B:
0: [-223  -89  544 -362 -718  348   70   86 -376 -342  180 -110 -436  158
  -49  489 -427  564   40 -200 -355  329  -56  280 -282  -95  169  128
   63  113   -9   41  408  476]
1: [ 262   21  103 -123 -495  356 -112  245 -312 -108  121  -99 -342  274
 -210  457  -79  243  114   41 -590  187 -159  369  -14  100   48  318
  218   46   80  222  424  265]
2: [ -75   10   85  428  467  -29  445 -558  145 -250 -234 -538  178  220
  529  346  175  451 -276 -474 -243  200  640  304 -315   14   32 -130
  146 -311  -93  197  570 -260]
3: [-109   18 -293  182  537 -156  205 -526  200 -247 -250 -299  167  138
  244   25  113    9 -298 -421  370 -403  501 -189  -38 -221    1 -248
 -157 -132 -154 -202  199 -428]
4: [  83 -142  128  -92  178  -67  197 -177  457  177  -77 -141  405   62
   45 -101  -10  355   77  231 -715  259  277  423  101   -7 -110  400
    6 -207 -250   71  319  355]
5: [ -99 -170   20  253  530  140  -57 -719   82  250  150   28   43 -244
  264   49  497  -91 -188 -252  131 -122  145   45 -472 -136  216  128
 -431   54 -478 -190  234 -264]
6: [-159 -213 -131  -59 -127  195 -219  474 -215   95 -304  374 -192  650
  -22  135 -233  -66  397 -166  -90  112  -19 -251 -136 -389   90 -153
  474   25 -206  303  124 -283]
7: [ 185 -200  -88  190  -43  273 -242  330  -21  256  -19  154 -166  447
    6  126  179  -29  344  200 -445  317 -186  322 -107  116  -19  254
  411  -35   15  387  363  -60]
8: [-121 -240   37 -272 -143 -333  155  -99  354 -595  -95 -345   92  241
   15 -206 -346  402  -55 -208 -196 -245  272   27  269 -249 -230   71
  175  -68  298  -57  368  300]
9: [-177 -343 -396 -253 -135   31 -533  372   87  152 -143  580  -97  468
 -164 -294 -176 -382  345  -39  145 -360 -298 -498   14 -462   40  -56
  235  113  -36   37 -108 -298]
10: [-144   98 -182   53  447 -143  112 -457 -115 -116 -332  -77 -235    7
  267   49  247 -264   51 -492  645 -389  238 -532 -102 -355   71 -217
 -472    4 -353 -262  -34 -513]
11: [ -72 -386 -314  125  258  159  -62   31 -187  331 -183  793  204   39
 -241 -286  169   82  362 -134  197 -102 -133 -132   -4 -569  192  307
  -46  152 -857  -82  284  -43]
12: [  88  111 -533  424  548 -301  419 -771  395 -173 -336 -206  313 -165
  462 -209  502  205 -142 -354  345 -363  136    5  114   68   -3  187
 -428 -401   65 -218  331 -332]
13: [ -25   56 -385  155  471 -227  271 -198   43  217 -580  319   -8  -13
  229 -289  359 -130  509 -160  541 -124  -48 -400  197 -271   15  140
 -454 -171 -488 -165  -24 -339]
14: [-303 -373  373 -112  514 -100   -4  -45  321  -27  -69 -332   67  447
   95  -68 -220  -57  -27   26  -96  137  737   15 -148 -337 -189 -313
  265  154 -384   13  147  -31]
15: [-294   76 -203  375   71  -29  561 -506 -336 -510 -404   33 -215  -45
  453  159  153  516   17 -818  832 -115   39 -191 -175 -232  245  -95
 -324 -180 -154 -195  467 -301]
16: [  83  165 -136  515  321    5  606 -612 -374 -328 -389 -189  -17  -97
  399  390  416  565  -39 -799  106   14  299   81 -175 -158  196  135
 -214 -271 -371   74  661 -261]
17: [   9 -181  553 -222 -292  271 -226  237 -254   10  268 -166 -732  191
  -80  259   37  -87  344  222 -166  379 -155  264 -192   94  -63  198
  -15  323  -22   72  224  318]
18: [ -85 -200  187    5  -52 -195  424   -5  286 -454 -142 -378   -3  221
  121 -137 -173  592  130   56  -77  253  228  420  259   68 -248  179
  151 -103  191  -11  523  441]
19: [ 223   80 -390  555  743 -244  500 -695  163  -15 -382 -154  255 -209
  372 -123  678  199   43 -336  226 -147  249   92  119  -15  -27  311
 -407 -299 -347 -102  449 -280]
20: [-202 -485 -216  106 -163  134 -374  315  174   17   72  392 -195  443
   41 -277   11  -47  297   98  220   21 -419   52 -126  -49    7   81
  371   88  288  111  275  -96]
21: [-375  -96  -78   -8   71   68  152 -398  273 -250  -72 -169  217  210
  260  108 -265  317 -383 -313  129 -133  348   35 -252 -149  150 -249
    2 -166   13 -178  235 -148]
22: [-178 -441  295 -259  201   84  -71  -15  257  174  163   84  248  125
 -269 -199 -221  152    7  262 -292  113  347  253  -19 -340  -55  160
   59  244 -589 -156  229  404]
23: [-114 -320 -337 -289 -655  437 -709  247  -37  215  313  714 -146  209
 -266  -52 -148 -130  104   43 -171 -286 -747  -95 -239 -180  306  290
  132  135  176  -12   83  -14]
24: [ 281   66 -159 -305 -494   42 -233  102   87  -81   92  -53 -289  103
 -119   59   34  -40  190  170 -407 -169 -440   93  208  167  -51  447
  -97  -79  434   26  128  188]
25: [-190 -599 -246   64   -1   56 -468  231  159  143   64  581  -85  319
  -30 -436  103 -164  360   13  170 -135 -397 -117 -121 -295   21  169
  285  167   20   82  229 -122]
26: [ 237   86 -254 -136 -620  292   60  190  -84 -222   46   31  -55  169
 -275  213 -185  456   10  132 -362   -4 -328  436  254  195   56  429
   94 -121  256   -3  442  379]
27: [ -60   55  291 -199 -275  184  335  264   23  -38 -122 -179 -215  247
  -47  179 -278  391  259  404 -115  530   49  457  164  208  -80  168
  -31  -52  -92  -67  225  477]
28: [-268  -62  242  -56   78  160  352   -1  348  214 -194  -83  233  280
  190   79 -270  415   87  342 -223  587  312  439  -92  111   20   13
   23 -203 -298  -31  172  261]
29: [ -72  -23 -393  162  447 -183  169 -655  278 -310 -170 -240  290   23
  216  -64  132   98 -403 -477  264 -554  393 -156  -22 -233   38 -110
 -195 -161  -63 -240  267 -355]
30: [ 114 -195 -105 -116  -49  103 -227  422   43  -75   42  -64 -306  450
 -304  -86  -84 -202  223  366  125  -54  -40  128  275   16 -220   54
  230  226   76  -27  170   99]
31: [-107 -414 -564  137  -13 -222 -148    1  276 -106 -237  524  163  210
  127 -532  140  114  353 -281  165 -347 -397 -249  120 -334    4  281
  170 -148  200   71  321 -189]
32: [ 150  153 -472 -314 -530  130 -411  313  198  129 -125  183 -206  396
  -17   69 -105 -278  250  196 -307 -211 -551 -176  119  166   33  178
   70 -237  557  127 -156 -205]
33: [ 107  -63 -604  -93   33 -176 -239  354  311  165 -493  294  120  579
   39 -238  -46 -285  444   18 -222 -238 -142 -380  273 -220 -120   46
  319 -276  161  267  -65 -406]
34: [ -96 -195   67 -379 -302 -164   97  -47  166 -498  -22 -193   75  181
 -146  -85 -409  430  -64 -186 -286 -229  175   41  216 -300 -115  154
  109   -4  130  -99  342  376]
35: [-337 -157   94  256  317    3  233 -275 -382  -97 -297  211 -445   22
  347   18  284   44  348 -549  805   49   40 -344 -305 -392  168 -117
 -313  120 -524 -132  229 -314]
36: [ -10  290  -75  431  285  112  526 -600  -90 -139 -333 -363   27   40
  561  515  285  426 -186 -509  -15  189  339  205 -314  134  199  -36
 -196 -392 -141   82  440 -335]
37: [  72 -217  119   -8 -291  240  258  171 -127 -298  146  -55  -87  110
 -336   39 -175  626   51  217  -73  243  -19  652  245   63  -67  393
  126  152 -133 -115  645  651]
38: [ 148 -237 -393   52   21 -188 -187  304  401 -215  -80 -110 -174  451
  -44 -390   77 -179  261  297  213 -214 -200   76  409  142 -338  130
  265   -7  559   23  218  -38]
39: [-431 -269  117 -199  388   73 -249 -284  401  254   74    4   48  180
  147 -125 -101 -337 -155   91  270 -121  314 -188 -352 -245   66 -306
 -193  141 -316 -292 -181 -234]
40: [-149   52 -457  327  269   -8  423 -655  429 -182 -191 -119  501  -35
  356  -44  100  497 -414 -248  223 -186  197  265  -50  100  152   45
 -202 -404   43 -259  400 -155]
41: [ 107  295 -474  251  659 -334  430 -567  418 -146 -540 -477  319  152
  422    8  238   -2 -174 -283  133 -313  532 -143  205   18 -116 -140
 -244 -452  -14 -104  103 -504]
42: [ 124   22 -442 -399 -630  122 -398  165  187  -90  135  198 -198  129
 -244 -113 -142 -139   71  234  -37 -437 -644  -63  247  119   30  331
 -143  -34  545 -182  -31  110]
43: [-189 -153 -581   15 -207  224  -30  401  119  205 -353  678  212  455
  -97 -199 -258  149  316  137  224   14 -333  -57  143 -167  155   58
  224 -174 -126  -11   95 -123]
44: [-234   59 -236  230  491   19  448 -300  413  -38 -363 -268  387  320
  288   43 -123  266 -272    5  293   85  578  203    1   46   -1 -307
   -3 -281 -198 -176  184 -227]
45: [  39 -204  307 -564 -255  131 -417  333 -199  -71  244  -85 -515  258
 -473   74 -260 -312  194  205 -167 -161   24 -115  100 -288 -133   77
    1  454 -185 -115   -2  286]
46: [  18  -44  568 -537 -663  339 -371  130 -344    3  362  -73 -701   49
 -165  423 -126  -44  223   47 -531  178 -309   86 -292  -34  121  299
 -153  262   11   53  101  372]
47: [ -91   22 -596  171   11   -9  420  -97 -209 -182 -561  499  244  105
    7  -91  -39  480  206 -480  430 -229  -65 -225  223 -429  208  134
 -114 -230 -429 -137  349 -153]
48: [-165  -88  291 -440 -316   23   -8  319    4 -273   -3 -237 -506  327
 -139   23 -385   -9  243  259  227  109   26   26  190  -21 -184  -68
  -41  204  109 -194   12  319]
49: [ 265  155    5 -354 -559   50   50   14   32 -169   14 -161 -150   10
 -120  179 -101  317  132  103 -604   -3 -261  258  241  144  -32  516
 -153 -163  263   16  254  424]
50: [ -76 -132  143 -300 -413  478 -249  462 -218  104  209  171 -468  320
 -385  169 -270  -78  194  447  157  209 -238  233    0   51   47   53
   35  327 -156 -152   70  289]
51: [ -59 -130   67  318  583 -141  167 -422 -218  130 -296  114 -323 -114
  382  -65  613 -131  433 -451  423   19   70 -299 -240 -325   61  135
 -418   45 -583  -14  224 -358]
52: [   3 -146  -23 -521 -482  166 -494  304 -111 -164  226   65 -482  257
 -410   26 -277 -298  103  131   52 -367 -272 -190  117 -183  -36   66
   -8  332  160 -178  -31  139]
53: [  54  -47  360 -218 -470  237 -256  201 -151  -16  208 -155 -699  202
   64  289   49  -59  320  182 -259  304 -354  214 -186  236  -18  241
  -23  115  307  143  177  210]
54: [-169   52   71  162  328 -142  263 -360 -476 -292 -428 -105 -483   84
  388  253  256  -25  256 -828  535 -140  276 -542 -242 -482  107 -208
 -283   18 -421   -3  204 -486]
55: [-254 -270 -287 -196 -278  187 -424  478   -6  110 -145  514 -205  566
  -98 -109 -288 -230  338   22  194 -106 -314 -319  -71 -294   91 -131
  316   73   46   70  -49 -253]
56: [ 148   39  217 -507 -570  170  -64   52 -216 -175  109  -84 -183   47
 -301  327 -283  297   59  -70 -690  -42  -57  128   71 -182   60  376
  -65   55  -97    8  251  449]
57: [ -77  105  490 -439 -354   -3  -95  358 -114 -153  -99 -444 -860  424
  139  304 -204 -251  450  181  -45  312  -21 -102   -8  131 -195 -116
  -46   95  294   98 -123   84]
58: [-172 -142 -422  161 -108  164   28  334  194  300 -364  581   84  400
  153 -208  -22  134  481  211  190  272 -396   63   40   26  103  146
  171 -246  -17   99  129 -137]
59: [ -82 -225 -380   27   63  -42 -271  166  324  463 -266  593   -3  247
  203 -403  239 -265  601  179   59   33 -496 -233  -12  -99   30  266
  -34 -173    3  102  -71 -267]
60: [ 157 -141   68  -72 -143  301    8  415 -174  -55   72  -49 -269  346
 -411  121 -148  131  186  397  -45  219   52  431  238   54 -127  180
  199  247 -220  -31  361  373]
61: [ -97  -92   -3  468  523  102  364 -575 -241  -66 -145  -13  -89 -137
  285  127  456  262  -16 -461  472   48  253   95 -278 -174  170   69
 -320   21 -575 -146  494 -207]
62: [-229 -441  -46  399  176   85  164 -205 -321  -81 -154  492  -86   -1
  177 -119  300  417  322 -549  360   98 -123    0 -286 -447  211  239
   20   78 -500   49  626  -72]
63: [-198 -169   20  -38  -13 -116  366 -143  368 -399 -192 -295  362  324
  148   -8 -375  641 -179 -179 -302   77  446  285   84 -133  -81   -6
  276 -247   76   22  475  224]
64: [-188 -100  -46 -352 -451  -33  158 -128  342 -260    0   19  200   19
  -28 -147 -382  521  -50   43 -173  -86 -136  193  156  -46   36  282
 -127 -164  203 -236  235  438]
65: [ 107 -281 -131 -362 -127  184 -695  455  -43  150  202  189 -378  431
 -456  -81  -93 -596  213  288  -56 -319 -185 -211   94 -246  -99   42
  201  384  -44  -14  -83  -72]
66: [-154  136 -338  295  648 -183  500 -343  447 -206 -503 -468  306  379
  380   -2  -25  126 -238 -112  427  -79  679   26  131   41 -127 -404
  -12 -330  -56 -159  153 -402]
67: [-345 -163  475 -294   54    7    4    3   81 -173 -114 -373 -115  494
  179  291 -439   88  -38 -212 -342  200  612  -82 -292 -328  -44 -359
  269   31 -179  127  115  -33]
68: [ 109  248 -177  224  415 -278  382 -442 -249 -159 -599 -163 -229    4
  444  193  431    4  317 -692  194 -160  224 -441   -5 -281   29   43
 -370 -268 -303   80  185 -488]
69: [ -38   90   71 -310 -136  -26  377  229  172 -190 -317 -277  100  388
 -136  104 -484  379  106  225 -244  202  372  218  365  -44 -160    0
  103 -142 -130  -64  156  343]
70: [ 169   66 -295  515  518 -291  541 -498  -70  -88 -555   14   50 -137
  454  -78  631  309  377 -526  174  -11   81  -73   94 -154    2  359
 -310 -346 -323   96  481 -280]
71: [-110 -303  -42  160  657 -358  224 -333  730  -64 -176 -360  420  231
  290 -390   91  142  -62   95  -83    3  548  210  125  -63 -274    5
   90 -171  -40  -46  290  -13]

[ 203   73 -187  207  -13  257   16   47 -157  259  108   85 -111   81
  -12   28 -154 -197   39 -221 -150 -144 -147 -213 -142  432  -86  144
  -93]  52
[ -61  170 -259   79   47   54 -111  116 -152  318   22  -61  111  200
   26  -16  159 -272  179   70  119  238   56  113   84  256   10  -89
   31]  9
[  27 -203  204  127   53  -58   25  -64 -201  110 -103   23 -283   -2
  -65  -46 -279  113 -216 -432 -121 -178 -239 -216 -219  249   17  171
  -19]  49
[-507 -144  368 -274  130 -606 -287  110 -310   44 -241 -261   31   79
  -53   62  457   52   28  352  402  280  404  222  401 -307   26 -433
  308]  19
[ 170  162    9  -21   90   80  108  -49   38  341   37  -20 -139  110
  112 -204 -132 -331   -5  -72 -108 -155 -300 -191   21  177  259  -46
   16]  60
[  78  171  130  427  -88  102   48  -76 -146  394  107  123 -161   11
   24 -107 -291   56  -73 -235 -126 -310 -208 -260 -242  419  -21  306
 -111]  65
[-146   88  -62 -309  207 -295 -123   70  -72   96 -114 -163   71  219
    1  -59  244 -305  109  163  258  522  139  232  345 -116  159 -434
  106]  27
[ -69   10  472  112   -3  -13 -201 -112 -308   61  -70  135 -269  105
  -35 -170 -266   69 -289 -120 -161 -582 -164 -438 -188  256  160  266
 -127]  11
[ 283  177  -30  201   27  121  244  -29   85  485  151    6 -204  -51
   90  -89 -189 -314   77 -155 -115 -162 -222 -195   16  221   45  -42
   48]  30
[-392 -100  190 -268  118 -552 -169   91 -192  111 -220 -263   93   94
   -8    0  400   43   70  242  354  378  222  263  297 -218   84 -383
  277]  70
[  53  -20  -13    1  -65   60  -75   -2 -363   76  -41   71 -159  231
   67 -238 -282  -59 -163 -149 -291 -304 -284 -291 -242  462  -48  208
  -82]  5
[ -52 -192  157   43   69 -184  -31  -65 -244  -67  -81   29  -77   28
 -166  204  -69  371 -145 -400   53  186  -30  -73 -137  191  -80  129
 -170]  32
[ 396  113  -88   11   48  301  124  -79  -57  104  127  140 -233  126
   49  -88 -408 -290 -113 -319 -335 -267 -365 -408 -170  415  101  128
 -222]  50
[  40  181  121  135  -15 -252  109 -127  119  353  -76  -10 -125   14
   75 -395 -280  -43  -99 -190  -12  -24 -394  -51 -201  137  288   46
   69]  7
[  33  223 -113  238    9   73 -120  -42   28  203   -8   67   34  103
  -12 -109 -211  -81  -54 -241   39   50 -227  -45 -283  346  298  185
 -115]  67
[   5  150 -239  234   26  167  -77   59 -206  300   47   29    4  208
   15  -41  -96 -185   61 -157   -8  145  -57   12  -82  433  -34  104
  -78]  10
[ 130  153 -245  146    5  151  -41   10  -15  177   44   31   34  103
   19  -15 -176 -136   -4 -230  -47   50 -223  -80 -244  395  177  132
  -96]  54
[ 234   97  -39   39   55  207   50 -135   50   67   47   83  -33   93
   31    4 -286   25 -157 -386 -172 -163 -445 -291 -336  393  387  277
 -247]  6
[ -42 -424  296 -410  208  -35   64  -10 -286 -251   40 -209   -7  -28
    7  718  241  381 -136 -174    9  -13   93 -233  166   45  102  -92
  -67]  33
[  45 -151  193 -148   50  -78 -135 -119 -103 -155 -174   64  -87   84
  -96  -75 -170  221 -268 -351 -113 -250 -390 -303 -360  205  351  249
 -174]  16
[-406   33  125  -69  173 -346 -218  138 -302  196  -85 -224   36  160
    3  111  314 -182  106  271  377  492  465  310  457 -104  -57 -433
  230]  13
[ -25  258  -33  119  -81 -347  -24    1    1  267  -43    0   -2   38
    5 -291  -98 -118   62   47  113  196  -61   79  -49   83   -5 -137
   84]  17
[  67 -470  270 -384  110 -120   46   29 -391 -225  -44  -84 -183  -15
 -101  421  172  249 -108 -168 -126 -182   47 -338  126   37 -209  -93
  -48]  12
[ 127  119  -60  172  -95   -8  183  -62 -182  360   53   39 -116  132
  121 -273 -281   10  -40 -204 -223 -124 -362 -168 -212  443  -85  199
  -55]  51
[ 217 -156  214 -261   44  162  100  -60 -218 -153  151  -11  -73   -2
   60  425  -29  196 -149 -137 -249 -431 -159 -516  -59  259  102  110
 -200]  14
[ -41  257   69   85   11 -305 -132  -10   59  421 -172   48  -90  109
  -87 -545   63 -344  109  110  160   17 -132   33   48  -65  153 -143
  105]  37
[-443 -101  329 -314  255 -361 -614  129 -218 -279 -268 -123   76  108
 -248  266  464 -118  -36  263  498  260  528  130  334 -332  306 -398
   93]  47
[ 131 -206  198 -132  104  -23  -50  -82 -117  -78 -132   69 -224   45
 -127  -23 -154   55 -204 -368 -132 -246 -288 -327 -186  146  190  123
 -131]  26
[ -61  -92  154  154   27  -64   15 -104 -182  114  -47    4  -64   55
  -27   63 -179  334 -185 -394  -33  -15 -231 -120 -264  327  107  276
 -125]  68
[  39  181 -185   17   74 -183 -330  126  105   26 -138   59   -5   17
 -224 -112   60 -460  124   12  280  299  152  113   30  -72  140 -302
   56]  15
[ -57 -161  133 -696  103 -318 -323  161 -156 -418 -125 -165   76   20
  -58  286  401 -195    7  403  134  -71  262 -170  273 -266  196 -503
  148]  62
[ 378 -357  140 -444   48  -84  434  -13 -157  -28  169 -101  -86 -155
  -23  553  320  291  117 -111 -185 -169  -66 -408  235  -16 -318 -167
 -104]  38
[ -39  131  -51   71   66  -97 -118  -16   87  238 -148  -54  -62   97
   48 -317 -199 -262  -87 -158   59   49 -296   36 -193  166  421  -14
  121]  1
[-130  216  -76  336    5  -63 -197   21 -107  409  -86   69   23  166
  -99 -257   25 -117   84  -94  172  149  -48  103 -103  244   57  121
  -35]  3
[ 122  158   12  111  -71  -38  -31  -98 -115  225  -78  160 -121  184
  -25 -438 -266  -41 -103 -207 -182 -227 -418 -242 -296  344   95  256
 -165]  61
[-274 -303  -46 -504  323  -78 -130  193 -291  -80  -64 -388  143  176
   75  551  525 -130   93  162  260  449  341  200  480  -69  148 -466
  214]  41
